Here is a tiny trained network, its code and every weight. The questions are about switching its units off for an input and a class, where a switched-off unit gives its printed mean instead of its output.

import numpy as np


def w(rows, s, z=0):
    codes = np.array(rows[::2]) - 128.0
    scale = np.full(codes.shape[1], s)
    scale[-1] = z or s
    return codes * scale


def f(y):
    return y / 2 * (1 + np.tanh(0.7978845608 * (y + 0.044715 * y**3)))


def log_softmax(a):
    a = a - a.max(-1, keepdims=True)
    return a - np.log(np.exp(a).sum(-1, keepdims=True))


def net(x, mask):
    res = np.array(x, float).reshape(1, 8) / 4 @ E
    y = f(res @ A[0][:, :-1].T + A[0][:, -1])
    res = res + np.where(mask, y, B[0][:, -1]) @ B[0][:, :-1]
    return log_softmax(res[-1] @ U[:, :-1].T + U[:, -1])


A, B = {}, {}
E = w([
[213,224,141,184,88,68,130,132,108,55,136,184],'x0',
[129,123,127,129,127,128,121,128,133,124,123,131],'x1',
[138,118,122,128,125,128,116,132,147,128,112,130],'x2',
[166,125,71,102,120,178,204,103,152,194,144,255],'x3',
[152,133,93,171,253,135,97,162,178,147,194,109],'x4',
[61,190,59,77,132,76,166,83,214,80,119,110],'x5',
[164,115,208,54,45,248,153,83,208,11,197,86],'x6',
[197,75,47,95,140,99,141,62,59,103,158,76],'x7',
],0.0099)
A[0] = w([
[187,138,82,86,128,217,197,108,164,165,188,236,15],'neuron 0',
[169,124,188,80,94,230,150,103,178,46,184,101,2],'neuron 1',
[220,216,155,177,161,115,130,137,139,44,184,156,55],'neuron 2',
[39,19,139,72,164,225,152,121,152,160,151,66,42],'neuron 3',
[56,193,64,89,134,111,168,90,237,44,167,116,48],'neuron 4',
[202,177,149,134,88,112,140,127,124,64,112,155,62],'neuron 5',
[217,68,60,87,149,125,132,59,89,65,189,84,50],'neuron 6',
[177,145,108,161,234,183,110,159,207,115,227,92,53],'neuron 7',
[64,185,234,151,145,186,110,158,213,121,150,188,48],'neuron 8',
[110,101,157,77,37,145,152,112,104,116,75,117,90],'neuron 9',
[123,135,189,145,136,115,87,156,131,53,147,7,38],'neuron 10',
[218,55,232,180,131,217,111,163,89,136,180,144,65],'neuron 11',
],0.013,0.0055)
B[0] = w([
[106,111,189,173,171,101,75,100,163,72,108,58,224],'neuron 0',
[103,132,115,181,157,71,131,144,94,164,110,177,252],'neuron 1',
[117,123,100,118,110,146,93,109,196,177,192,144,217],'neuron 2',
[133,140,94,124,107,147,85,112,210,170,210,143,240],'neuron 3',
[182,124,98,36,153,148,103,109,53,149,89,85,226],'neuron 4',
[123,125,107,116,121,152,107,104,187,160,197,149,187],'neuron 5',
[107,133,127,148,83,180,192,249,130,125,99,101,221],'neuron 6',
[129,142,174,136,83,97,170,70,88,97,131,226,218],'neuron 7',
[118,116,109,153,82,172,199,233,125,115,116,91,216],'neuron 8',
[145,142,164,131,108,118,163,86,112,92,147,199,191],'neuron 9',
[113,105,178,167,175,112,91,94,168,82,103,74,217],'neuron 10',
[168,139,81,23,154,136,117,103,65,136,83,79,224],'neuron 11',
],0.018,0.021)
U = w([
[114,125,91,106,122,150,94,118,214,177,201,122,92],'0',
[164,128,92,42,174,132,120,120,93,140,90,78,67],'1',
[95,81,196,160,184,108,95,115,184,59,107,47,104],'2',
[102,115,125,139,99,176,194,224,149,112,115,87,116],'3',
[67,129,49,202,251,1,126,179,96,230,107,176,150],'4',
[148,153,201,90,74,131,182,67,131,56,145,191,254],'5',
],0.0098,0.0099)

Each question gives the input, the list of numbers given to net, and the class t.
The units are the neurons (one row each of A and B). Each row of codes is followed by its name. A weight is (code - 128) times the scale printed after its matrix; where a second scale follows, it is the last column's (A, B and U).
mask holds one flag per neuron, in row order. A switched-off neuron (its flag False) gives its mean, the last column of its row in B, instead of its output. The means were averaged over made-up inputs and are rounded, as every weight is.
A unit's drop is (log p(t) with every unit on - log p(t) with that unit switched off) / (log p(t) with every unit on - log p(t) with every unit switched off).
The circuit of an input: a set's keep is (log p(t) with only the set's units on - log p(t) with every unit switched off) / (log p(t) with every unit on - log p(t) with every unit switched off). Starting from all 12 units, units are removed one at a time, each time the one whose removal leaves the highest keep (on an exact tie, the one counted first), for as long as the keep stays at least 0.8.
units of the circuit, in order: the units of the circuit, biggest drop first
unit that matters most: the unit with the biggest drop
k most important neurons: the k neurons with the biggest drops, biggest first
drop of u: that unit's drop, to one decimal
input [-7,-4,-4,-3,-8,-7,-3,-1], class 5: unit that matters most => neuron 9
input [1,4,-7,7,4,6,5,-6], class 2: 3 most important neurons => neuron 0; neuron 11; neuron 6
input [8,-1,-5,8,-3,8,3,5], class 0: 2 most important neurons => neuron 5; neuron 2
input [-1,-2,5,-3,-2,7,-4,6], class 1: 3 most important neurons => neuron 4; neuron 8; neuron 1
input [-2,2,-6,-3,-1,-5,-1,6], class 3: 2 most important neurons => neuron 6; neuron 4
input [0,8,0,-5,3,-7,6,8], class 3: 2 most important neurons => neuron 6; neuron 4
input [-2,7,4,5,2,-3,-4,3], class 2: units of the circuit, in order => neuron 1; neuron 0
input [-3,5,6,-6,5,-6,-6,-5], class 1: 3 most important neurons => neuron 1; neuron 0; neuron 11
input [1,2,8,-5,8,6,-5,-3], class 5: 2 most important neurons => neuron 7; neuron 1
input [2,3,-8,-6,-3,-5,6,8], class 3: 2 most important neurons => neuron 6; neuron 0
input [-8,3,7,-3,1,-6,-3,-8], class 0: 2 most important neurons => neuron 3; neuron 6
input [8,8,6,-7,2,-4,-1,-5], class 0: 2 most important neurons => neuron 2; neuron 0
input [-3,3,-2,-4,4,-7,0,-5], class 1: drop of neuron 11 => 2.7
input [4,5,0,-3,7,-7,4,8], class 3: units of the circuit, in order => neuron 6
input [-1,-1,2,-3,5,-8,-3,4], class 1: drop of neuron 11 => 1.1
input [5,4,-4,0,3,5,-4,-2], class 0: drop of neuron 7 => 0.0
